Below is a small trained network, with its code and all its weights. Each question gives an input and a class and asks what happens when units are switched off, that is, made to give their printed mean instead of their output.

import numpy as np


def w(rows, s, z=0):
    codes = np.array(rows[::2]) - 128.0
    scale = np.full(codes.shape[1], s)
    scale[-1] = z or s
    return codes * scale


def f(y):
    return np.maximum(y, 0)


def log_softmax(a):
    a = a - a.max(-1, keepdims=True)
    return a - np.log(np.exp(a).sum(-1, keepdims=True))


def net(x, mask):
    res = np.array(x, float).reshape(1, 4) / 4 @ E
    y = f(res @ A[0][:, :-1].T + A[0][:, -1])
    res = res + np.where(mask, y, B[0][:, -1]) @ B[0][:, :-1]
    return log_softmax(res[-1] @ U[:, :-1].T + U[:, -1])


A, B = {}, {}
E = w([
[53,166,183,131,113,35,83,214],'x0',
[12,76,122,122,65,192,123,100],'x1',
[192,204,145,164,25,147,84,41],'x2',
[86,243,61,42,135,114,149,127],'x3',
],0.011)
A[0] = w([
[41,117,153,149,104,204,196,142,61],'neuron 1',
[156,72,130,220,170,182,119,151,28],'neuron 2',
[55,78,98,86,84,185,114,94,54],'neuron 3',
[55,154,185,144,107,41,54,185,34],'neuron 4',
[110,154,49,1,151,129,159,131,23],'neuron 5',
[208,174,163,139,250,135,136,131,37],'neuron 6',
[84,106,127,107,55,184,132,149,69],'neuron 7',
[91,200,106,111,136,126,110,79,158],'neuron 8',
[96,65,97,87,225,126,221,176,88],'neuron 9',
[79,77,130,82,195,154,117,180,3],'neuron 10',
[107,162,69,91,141,144,176,136,37],'neuron 11',
[161,96,81,106,151,201,221,85,81],'neuron 12',
[154,29,204,218,152,155,97,148,82],'neuron 13',
],0.0095,0.0038)
B[0] = w([
[148,167,113,76,175,105,219,231,203],'neuron 1',
[64,147,152,126,122,68,162,52,196],'neuron 2',
[198,158,106,142,178,150,195,225,217],'neuron 3',
[109,126,26,209,224,193,53,71,246],'neuron 4',
[87,109,212,82,133,70,162,69,222],'neuron 5',
[154,168,107,124,186,167,236,199,210],'neuron 6',
[185,209,142,139,105,145,207,254,190],'neuron 7',
[120,73,177,90,80,113,126,73,206],'neuron 8',
[228,107,202,123,36,224,79,124,252],'neuron 9',
[151,147,221,192,86,195,73,85,205],'neuron 10',
[65,103,184,130,125,18,146,38,182],'neuron 11',
[13,86,35,175,205,238,51,61,230],'neuron 12',
[57,182,198,25,117,18,105,125,246],'neuron 13',
],0.0073,0.011)
U = w([
[63,107,96,212,201,173,94,109,89],'0',
[76,122,173,97,102,67,149,107,66],'1',
[201,159,127,162,168,125,203,193,116],'2',
[215,136,181,188,6,185,93,100,133],'3',
[147,92,107,108,111,129,99,148,255],'4',
],0.015,0.0088)

Each question gives the input, the list of numbers given to net, and the class t.
The units are the neurons (one row each of A and B). Each row of codes is followed by its name. A weight is (code - 128) times the scale printed after its matrix; where a second scale follows, it is the last column's (A, B and U).
mask holds one flag per neuron, in row order. A switched-off neuron (its flag False) gives its mean, the last column of its row in B, instead of its output. The means were averaged over made-up inputs and are rounded, as every weight is.
A unit's drop is (log p(t) with every unit on - log p(t) with that unit switched off) / (log p(t) with every unit on - log p(t) with every unit switched off).
The circuit of an input: a set's keep is (log p(t) with only the set's units on - log p(t) with every unit switched off) / (log p(t) with every unit on - log p(t) with every unit switched off). Starting from the 12 units with the biggest drops (on a tie, the unit counted first), units are removed one at a time, each time the one whose removal leaves the highest keep (on an exact tie, the one counted first), for as long as the keep stays at least 0.8.
circuit, biggest first: the units of the circuit, biggest drop first
unit that matters most: the unit with the biggest drop
k most important neurons: the k neurons with the biggest drops, biggest first
drop when u is switched off: that unit's drop, to one decimal
input [-1,8,6,-7], class 2: 2 most important neurons : (neuron 3; neuron 7)
input [-7,-8,5,-7], class 2: unit that matters most : neuron 6
input [5,-6,7,8], class 1: 2 most important neurons : (neuron 9; neuron 8)
input [6,-6,6,6], class 0: 3 most important neurons : (neuron 4; neuron 9; neuron 13)
input [-5,-5,5,5], class 0: 2 most important neurons : (neuron 9; neuron 12)
input [-4,-3,-4,5], class 1: 2 most important neurons : (neuron 5; neuron 4)
input [4,-3,-6,3], class 3: circuit, biggest first : (neuron 9; neuron 10)
input [-6,-5,-7,4], class 3: 3 most important neurons : (neuron 9; neuron 4; neuron 10)
input [-2,0,2,0], class 4: 4 most important neurons : (neuron 9; neuron 4; neuron 10; neuron 12)
input [-4,7,-4,-7], class 1: 2 most important neurons : (neuron 13; neuron 2)
input [2,-7,4,-2], class 2: 2 most important neurons : (neuron 6; neuron 9)
input [-6,-3,-7,0], class 3: 2 most important neurons : (neuron 9; neuron 4)
input [-7,8,-3,-4], class 2: 4 most important neurons : (neuron 3; neuron 1; neuron 7; neuron 4)
input [-6,0,-4,7], class 1: most important neuron : (neuron 5)
input [-1,-7,5,7], class 1: 2 most important neurons : (neuron 8; neuron 3)
input [4,-4,-7,8], class 1: 2 most important neurons : (neuron 5; neuron 11)
input [-4,5,3,-3], class 2: circuit, biggest first : (neuron 3; neuron 7; neuron 9)
input [5,2,-7,-6], class 3: drop when neuron 9 is switched off : 0.9
input [-8,-8,-2,-2], class 0: drop when neuron 3 is switched off : 0.2
input [0,4,-7,-3], class 3: drop when neuron 9 is switched off : 0.5
input [6,-1,-5,2], class 0: drop when neuron 4 is switched off : 2.6
input [-3,1,-2,7], class 1: circuit, biggest first : (neuron 5)
